Here is a tiny trained network, its code and every weight. The questions are about switching its units off for an input and a class, where a switched-off unit gives its printed mean instead of its output.

import numpy as np


def w(rows, s, z=0):
    codes = np.array(rows[::2]) - 128.0
    scale = np.full(codes.shape[1], s)
    scale[-1] = z or s
    return codes * scale


def f(y):
    return np.maximum(y, 0)


def log_softmax(a):
    a = a - a.max(-1, keepdims=True)
    return a - np.log(np.exp(a).sum(-1, keepdims=True))


def net(x, mask):
    res = np.array(x, float).reshape(1, 6) / 4 @ E
    y = f(res @ A[0][:, :-1].T + A[0][:, -1])
    res = res + np.where(mask, y, B[0][:, -1]) @ B[0][:, :-1]
    return log_softmax(res[-1] @ U[:, :-1].T + U[:, -1])


A, B = {}, {}
E = w([
[74,132,159,53,49,148],'x0',
[37,107,161,86,197,1],'x1',
[127,125,129,128,129,131],'x2',
[174,251,188,139,104,85],'x3',
[129,132,129,122,130,135],'x4',
[27,186,94,237,126,142],'x5',
],0.0086)
A[0] = w([
[169,162,165,166,179,95,146],'N0',
[104,81,100,129,152,171,38],'N1',
[119,83,112,144,165,126,95],'N2',
[135,172,146,96,121,115,70],'N3',
[54,132,153,80,77,170,160],'N4',
[178,110,142,62,120,137,95],'N5',
[100,170,117,164,138,116,116],'N6',
[120,180,91,159,128,111,105],'N7',
[67,163,176,54,192,90,74],'N8',
[76,1,97,127,148,164,168],'N9',
[107,104,85,129,121,52,1],'N10',
[59,116,132,170,106,152,148],'N11',
[144,121,92,187,187,120,162],'N12',
[171,196,142,119,99,95,89],'N13',
[70,110,182,150,151,71,105],'N14',
[181,119,85,138,131,177,99],'N15',
[68,133,162,106,69,146,163],'N16',
[96,189,130,70,111,146,89],'N17',
[119,65,102,134,128,151,57],'N18',
[118,105,133,85,183,98,170],'N19',
[202,79,159,91,142,103,136],'N20',
[190,130,111,136,49,217,124],'N21',
[140,153,66,168,103,199,70],'N22',
[89,138,139,136,119,136,146],'N23',
[138,136,125,65,118,159,205],'N24',
],0.014,0.0043)
B[0] = w([
[250,132,160,109,106,174,183],'N0',
[161,172,179,139,54,140,168],'N1',
[164,110,125,135,104,178,164],'N2',
[155,146,171,100,86,128,155],'N3',
[251,117,110,122,200,62,203],'N4',
[69,115,191,159,177,99,189],'N5',
[107,180,177,148,143,83,176],'N6',
[119,100,176,155,140,128,174],'N7',
[102,162,59,133,78,151,202],'N8',
[224,202,179,202,62,193,239],'N9',
[116,172,66,119,79,87,155],'N10',
[9,75,210,180,239,66,191],'N11',
[227,67,116,79,204,151,194],'N12',
[97,146,160,186,35,181,183],'N13',
[134,180,26,160,61,143,191],'N14',
[70,154,108,99,143,106,190],'N15',
[238,129,129,56,205,156,192],'N16',
[217,68,130,104,119,134,168],'N17',
[118,171,229,115,19,88,169],'N18',
[111,205,82,175,152,120,190],'N19',
[29,180,152,253,194,99,202],'N20',
[95,183,36,197,112,87,252],'N21',
[130,150,87,113,132,67,214],'N22',
[160,164,170,217,168,120,159],'N23',
[115,146,92,191,218,99,187],'N24',
],0.0057,0.013)
U = w([
[113,150,140,129,125,127,254],'0',
[75,165,37,134,68,106,27],'1',
[138,150,235,140,16,136,63],'2',
[48,128,214,167,181,93,68],'3',
[129,121,140,128,114,110,240],'4',
[210,118,116,93,177,125,104],'5',
[58,124,142,74,141,225,137],'6',
[79,3,133,25,94,127,66],'7',
],0.011,0.0091)

Each question gives the input, the list of numbers given to net, and the class t.
The units are the neurons (one row each of A and B). Each row of codes is followed by its name. A weight is (code - 128) times the scale printed after its matrix; where a second scale follows, it is the last column's (A, B and U).
mask holds one flag per neuron, in row order. A switched-off neuron (its flag False) gives its mean, the last column of its row in B, instead of its output. The means were averaged over made-up inputs and are rounded, as every weight is.
A unit's drop is (log p(t) with every unit on - log p(t) with that unit switched off) / (log p(t) with every unit on - log p(t) with every unit switched off).
The circuit of an input: a set's keep is (log p(t) with only the set's units on - log p(t) with every unit switched off) / (log p(t) with every unit on - log p(t) with every unit switched off). Starting from the 12 units with the biggest drops (on a tie, the unit counted first), units are removed one at a time, each time the one whose removal leaves the highest keep (on an exact tie, the one counted first), for as long as the keep stays at least 0.8.
circuit, biggest first: the units of the circuit, biggest drop first
unit that matters most: the unit with the biggest drop
k most important neurons: the k neurons with the biggest drops, biggest first
input [0,-1,-8,1,4,8], class 3: unit that matters most	N11
input [3,-4,-6,-4,1,6], class 3: 2 most important neurons	(N11, N14)
input [-1,-1,1,-7,-2,-6], class 2: circuit, biggest first	(N9, N18)
input [-2,7,-7,4,-4,-4], class 1: circuit, biggest first	(N8, N14)
input [1,1,0,5,4,5], class 2: circuit, biggest first	(N24, N21)
input [-6,-4,5,-8,5,-5], class 2: circuit, biggest first	(N9, N18)
input [-7,-5,1,-3,-3,-8], class 3: circuit, biggest first	(N20, N5)
input [-1,-1,-3,4,-1,-5], class 3: circuit, biggest first	(N20, N5)
input [-6,6,8,-4,4,4], class 4: 2 most important neurons	(N12, N21)
input [2,2,1,5,2,0], class 2: circuit, biggest first	(N13, N21)
input [-4,-6,0,-2,0,-4], class 1: circuit, biggest first	(N21, N15)
input [7,1,3,-7,1,5], class 2: 2 most important neurons	(N9, N18)
input [8,-1,-6,-1,2,-4], class 5: circuit, biggest first	(N4, N16)
input [-6,7,-6,4,-8,8], class 0: unit that matters most	N14
input [8,4,-3,0,6,-6], class 5: 4 most important neurons	(N4, N16, N17, N11)
input [-8,-8,0,-8,4,-6], class 1: 2 most important neurons	(N21, N15)
input [-4,-7,5,-1,4,4], class 1: 2 most important neurons	(N21, N22)
input [0,6,4,0,-4,0], class 1: 2 most important neurons	(N14, N8)
input [1,-4,-4,-8,-7,2], class 2: 3 most important neurons	(N9, N18, N1)
input [-2,4,-7,4,3,-7], class 3: circuit, biggest first	(N20)
input [7,4,-5,-3,1,-8], class 3: 3 most important neurons	(N20, N5, N24)
input [-6,8,2,0,2,-8], class 1: 2 most important neurons	(N8, N14)
input [6,-7,-1,3,-5,-7], class 1: 2 most important neurons	(N21, N11)
input [-2,8,4,-6,7,7], class 1: 3 most important neurons	(N14, N10, N8)
input [-7,2,0,6,2,5], class 5: 2 most important neurons	(N12, N0)
input [-5,1,-4,-6,-1,-2], class 2: 2 most important neurons	(N9, N18)
input [2,3,-7,-3,3,-7], class 3: circuit, biggest first	(N20)
